Each row has a name. Each question is about the rows just above it.

Tese: [109  84 134 126 197 111 127  89 151 102 146 148 158 112 135  43 150 149
 168 123  93 127 119]
Goman: [109  84 134 126 197 111 127  89 151 102 146 148 158 112 135  43 150 149
 168 123 172 118 123]
maf: [140  91 132  69 118 156 146 155  84 180  94 116 163 113 217 140 110  92
 129 183 120  90 116]
libu: [136  94 141 112 111 103 111 134 117  92 109 141 140 118 153 130 120 155
 144 146 119 142 129]
The row named maf:
[140  91 132  69 118 156 146 155  84 180  94 116 163 113 217 140 110  92
 129 183 120  90 116]
The row named libu:
[136  94 141 112 111 103 111 134 117  92 109 141 140 118 153 130 120 155
 144 146 119 142 129]
The row named Goman:
[109  84 134 126 197 111 127  89 151 102 146 148 158 112 135  43 150 149
 168 123 172 118 123]

reg: [111  75  77 176 168  87  85  81 173  86  81 140 163 172  83  63  73 180
 148 171 180 166 171  90  62  68  50 177  87  71 172 186  73 173]
kan: [194 117 126  98 145 118 132  96 101 145 120 186 118 119 121 155 132 121
 127 146 121 159  80 147 146 149 168 118 137 133  90 134 105 117]
kap: [111  75  77 176 168  87  85  81 173  86  81 140 163 172  83  63  73 180
 148 171 180 166 171  90  62 181 188 105 159 187  86  90 174  89]
The row named kan:
[194 117 126  98 145 118 132  96 101 145 120 186 118 119 121 155 132 121
 127 146 121 159  80 147 146 149 168 118 137 133  90 134 105 117]
The row named reg:
[111  75  77 176 168  87  85  81 173  86  81 140 163 172  83  63  73 180
 148 171 180 166 171  90  62  68  50 177  87  71 172 186  73 173]

Geta: [116 149 101 143 120  77 136  75  86  91 141 146 112 131 140 148  98 127
  85 183 175  91 156 113 107 130 133 136 162  77 132  66 118 150 164 113
 149 136 100 100 127 107 103 127]
lagi: [100 153 111 109 144  82 149  93  57  94 141 144 109 133 198 143  96 126
  95 165 160  90 158 110 126 134 136 143 162  83 134  68 121 144 159 160
 189 140 104 138 129 109 104 103]
piz: [111 142 105 136 155  80 148 127  78  83 141 147 106 127 188 130  94 124
  93 158 168  91 159 115 106 143 147 146 166  90 127  69 119 149 166 150
 184 160 100 141 128 111 107  41]
Runak: [113 141 104 121 148  81 160 149  89  89 141 147 106 125 162 129  95 123
  95 148 158  90 160 114 106 119 155 120 165  90 134  70 119 168 160 148
 169 143 101 162 126 111 108  46]
Luso: [109 153 106 125 115  78 138  65  77 100 140 144 113 131 128 156  98 127
  84 185 171  91 157 111 129 151 133 142 162  75 137  66 120 156 159 122
 142 123 101  98 128 105 102 149]
The row named Geta:
[116 149 101 143 120  77 136  75  86  91 141 146 112 131 140 148  98 127
  85 183 175  91 156 113 107 130 133 136 162  77 132  66 118 150 164 113
 149 136 100 100 127 107 103 127]
The row named Luso:
[109 153 106 125 115  78 138  65  77 100 140 144 113 131 128 156  98 127
  84 185 171  91 157 111 129 151 133 142 162  75 137  66 120 156 159 122
 142 123 101  98 128 105 102 149]
The row named lagi:
[100 153 111 109 144  82 149  93  57  94 141 144 109 133 198 143  96 126
  95 165 160  90 158 110 126 134 136 143 162  83 134  68 121 144 159 160
 189 140 104 138 129 109 104 103]
The row named piz:
[111 142 105 136 155  80 148 127  78  83 141 147 106 127 188 130  94 124
  93 158 168  91 159 115 106 143 147 146 166  90 127  69 119 149 166 150
 184 160 100 141 128 111 107  41]

